Table B holds the same points as the rows below, measured another way and shuffled. Each row below is followed by which row of B it is.
B:
1: | -21.2 |  -0.1 |  -1.3 | -18.9 |
2: | -21.2 |  28.6 |  -7.5 |  -8.8 |
3: | -25.6 |  10.5 |   5.7 |   7.7 |
4: | -63.6 |  30.2 |   6.7 | -26.2 |
5: | -46.6 |   1.4 |  19.1 |  -9.0 |
6: | -73.2 |  28.2 |  -9.5 |  -6.3 |
7: | -13.9 |  15.7 |  -3.7 | -18.7 |
8: | -43.0 |   4.6 |   5.8 |  -7.3 |
9: | -36.8 |  19.8 |  -3.0 | -23.2 |
10: | -88.4 |  31.2 |  13.0 |   3.6 |
11: | -33.7 |  28.7 |  -5.0 | -15.6 |
12: | -19.1 |  46.5 |  -3.1 | -10.5 |
13: | -51.4 |  11.0 |   3.6 | -17.2 |
14: | -29.1 |  13.0 |  11.7 |   2.9 |
15: | -29.5 |  25.8 | -10.2 |   9.2 |
16: | -35.1 |  20.4 | -15.9 | -16.8 |
17: | -19.0 |  38.4 |  -1.3 | -13.4 |
18: | -10.3 |  25.4 |  -6.1 | -13.1 |
19: | -7.0 |  6.1 | 10.3 |  8.2 |
20: | -32.8 |  14.7 |  16.1 | -32.2 |

|  33.8 |  -1.4 |  -9.8 | -22.4 |  -1.5 |  10.2 |	7
|  59.8 |  18.7 | -32.2 |  18.1 | -39.9 | -10.6 |	8
|  29.0 |   3.9 | -27.5 | -41.1 | -41.3 |  28.0 |	20
|  20.6 |  11.6 | -39.4 |  37.7 | -20.7 |  21.2 |	14
|  39.1 |  21.8 | -45.5 | -16.3 | -33.1 |  10.7 |	13
|  47.9 |   6.0 | -22.4 | -14.4 | -13.9 |   9.7 |	9
|  49.4 |  42.0 | -87.8 |  20.4 | -41.7 |  41.0 |	10
|  15.3 |  11.3 |  -6.5 | -37.2 |  -4.9 | -13.8 |	1
|  37.6 |   0.7 | -17.3 |   5.5 |  12.6 |  36.2 |	17
|  26.1 |  -0.3 | -19.3 |  10.3 |  11.5 |  35.3 |	2
| 38.1 | -5.7 | -2.6 | -0.9 | 12.7 | 27.7 |	18
|  53.9 |   7.4 | -27.0 | -16.0 |  -5.4 |  23.7 |	11
|  45.0 |  -2.0 | -18.2 |  -1.8 |   2.3 |  10.8 |	16
|  10.7 |  11.5 | -33.3 |  29.7 | -17.4 |  19.4 |	3
|  73.6 |  31.0 | -56.8 |  -5.3 | -31.3 |  10.1 |	6
|  33.6 |   7.7 | -24.4 |  22.5 |   9.4 |  24.5 |	15
|   8.6 |   3.9 | -22.5 |  17.7 | -27.5 |  15.9 |	19
|  58.6 |  -4.6 | -11.0 |  22.8 |   6.2 |  35.0 |	12
|  47.7 |  25.0 | -50.7 |  20.6 | -56.1 |   8.7 |	5
|  84.9 |  18.5 | -48.5 |  -3.8 | -37.2 |  25.0 |	4
